Below is a small trained network, with its code and all its weights. Each question gives an input and a class and asks what happens when units are switched off, that is, made to give their printed mean instead of their output.

import numpy as np


def w(rows, s, z=0):
    codes = np.array(rows[::2]) - 128.0
    scale = np.full(codes.shape[1], s)
    scale[-1] = z or s
    return codes * scale


def f(y):
    return np.maximum(y, 0)


def log_softmax(a):
    a = a - a.max(-1, keepdims=True)
    return a - np.log(np.exp(a).sum(-1, keepdims=True))


def net(x, mask):
    res = np.array(x, float).reshape(1, 3) / 4 @ E
    y = f(res @ A[0][:, :-1].T + A[0][:, -1])
    res = res + np.where(mask, y, B[0][:, -1]) @ B[0][:, :-1]
    return log_softmax(res[-1] @ U[:, :-1].T + U[:, -1])


A, B = {}, {}
E = w([
[125,132,122,125,130],'x0',
[58,138,2,35,30],'x1',
[18,11,62,203,217],'x2',
],0.0071)
A[0] = w([
[246,163,232,209,192,132],'n0',
[47,35,85,164,180,7],'n1',
[96,128,52,91,78,169],'n2',
[49,142,44,36,49,2],'n3',
[225,253,188,43,41,23],'n4',
[126,198,65,52,65,138],'n5',
],0.0071,0.006)
B[0] = w([
[55,98,152,103,201,255],'n0',
[168,194,55,206,201,184],'n1',
[83,120,158,122,163,206],'n2',
[76,110,150,125,246,190],'n3',
[138,174,54,190,213,217],'n4',
[73,96,155,105,176,202],'n5',
],0.011,0.0085)
U = w([
[150,194,55,194,158,81],'0',
[113,111,139,111,121,233],'1',
[77,71,190,90,162,36],'2',
[141,100,154,90,44,253],'3',
[234,117,141,94,56,72],'4',
[255,126,143,118,3,77],'5',
[210,118,137,114,29,79],'6',
],0.011,0.014)

Each question gives the input, the list of numbers given to net, and the class t.
The units are the neurons (one row each of A and B). Each row of codes is followed by its name. A weight is (code - 128) times the scale printed after its matrix; where a second scale follows, it is the last column's (A, B and U).
mask holds one flag per neuron, in row order. A switched-off neuron (its flag False) gives its mean, the last column of its row in B, instead of its output. The means were averaged over made-up inputs and are rounded, as every weight is.
A unit's drop is (log p(t) with every unit on - log p(t) with that unit switched off) / (log p(t) with every unit on - log p(t) with every unit switched off).
The circuit of an input: a set's keep is (log p(t) with only the set's units on - log p(t) with every unit switched off) / (log p(t) with every unit on - log p(t) with every unit switched off). Starting from all 6 units, units are removed one at a time, each time the one whose removal leaves the highest keep (on an exact tie, the one counted first), for as long as the keep stays at least 0.8.
circuit, biggest first: the units of the circuit, biggest drop first
most important unit: the unit with the biggest drop
k most important neurons: the k neurons with the biggest drops, biggest first
drop when u is switched off: that unit's drop, to one decimal
input [6,7,1], class 2: 3 most important neurons -> (n3; n5; n2)
input [0,-2,2], class 3: most important unit -> n4
input [-5,-7,-8], class 0: 2 most important neurons -> (n4; n5)
input [2,8,1], class 2: 3 most important neurons -> (n3; n5; n2)
input [-2,3,1], class 3: 2 most important neurons -> (n0; n4)
input [4,8,4], class 2: 4 most important neurons -> (n3; n2; n5; n4)
input [2,-2,0], class 3: 3 most important neurons -> (n4; n3; n1)
input [1,0,-3], class 3: 4 most important neurons -> (n1; n3; n0; n2)
input [-1,8,-4], class 2: 3 most important neurons -> (n5; n3; n2)
input [-6,8,-4], class 2: circuit, biggest first -> (n5; n3)
input [-3,7,-6], class 2: 4 most important neurons -> (n5; n3; n1; n2)
input [6,7,-8], class 0: 2 most important neurons -> (n4; n0)
input [3,8,-6], class 2: 4 most important neurons -> (n5; n3; n2; n1)
input [-4,-4,-6], class 0: 3 most important neurons -> (n4; n5; n2)
input [-4,5,-4], class 2: circuit, biggest first -> (n5)
input [-2,1,0], class 3: 2 most important neurons -> (n4; n0)
input [-2,-2,3], class 3: 3 most important neurons -> (n4; n3; n0)
input [1,-3,0], class 3: 2 most important neurons -> (n4; n3)
input [1,-3,-8], class 0: drop when n0 is switched off -> 0.0
input [6,8,4], class 2: drop when n2 is switched off -> 0.2
input [-1,-4,7], class 0: drop when n1 is switched off -> 0.9
input [-5,-4,7], class 0: drop when n1 is switched off -> 0.9
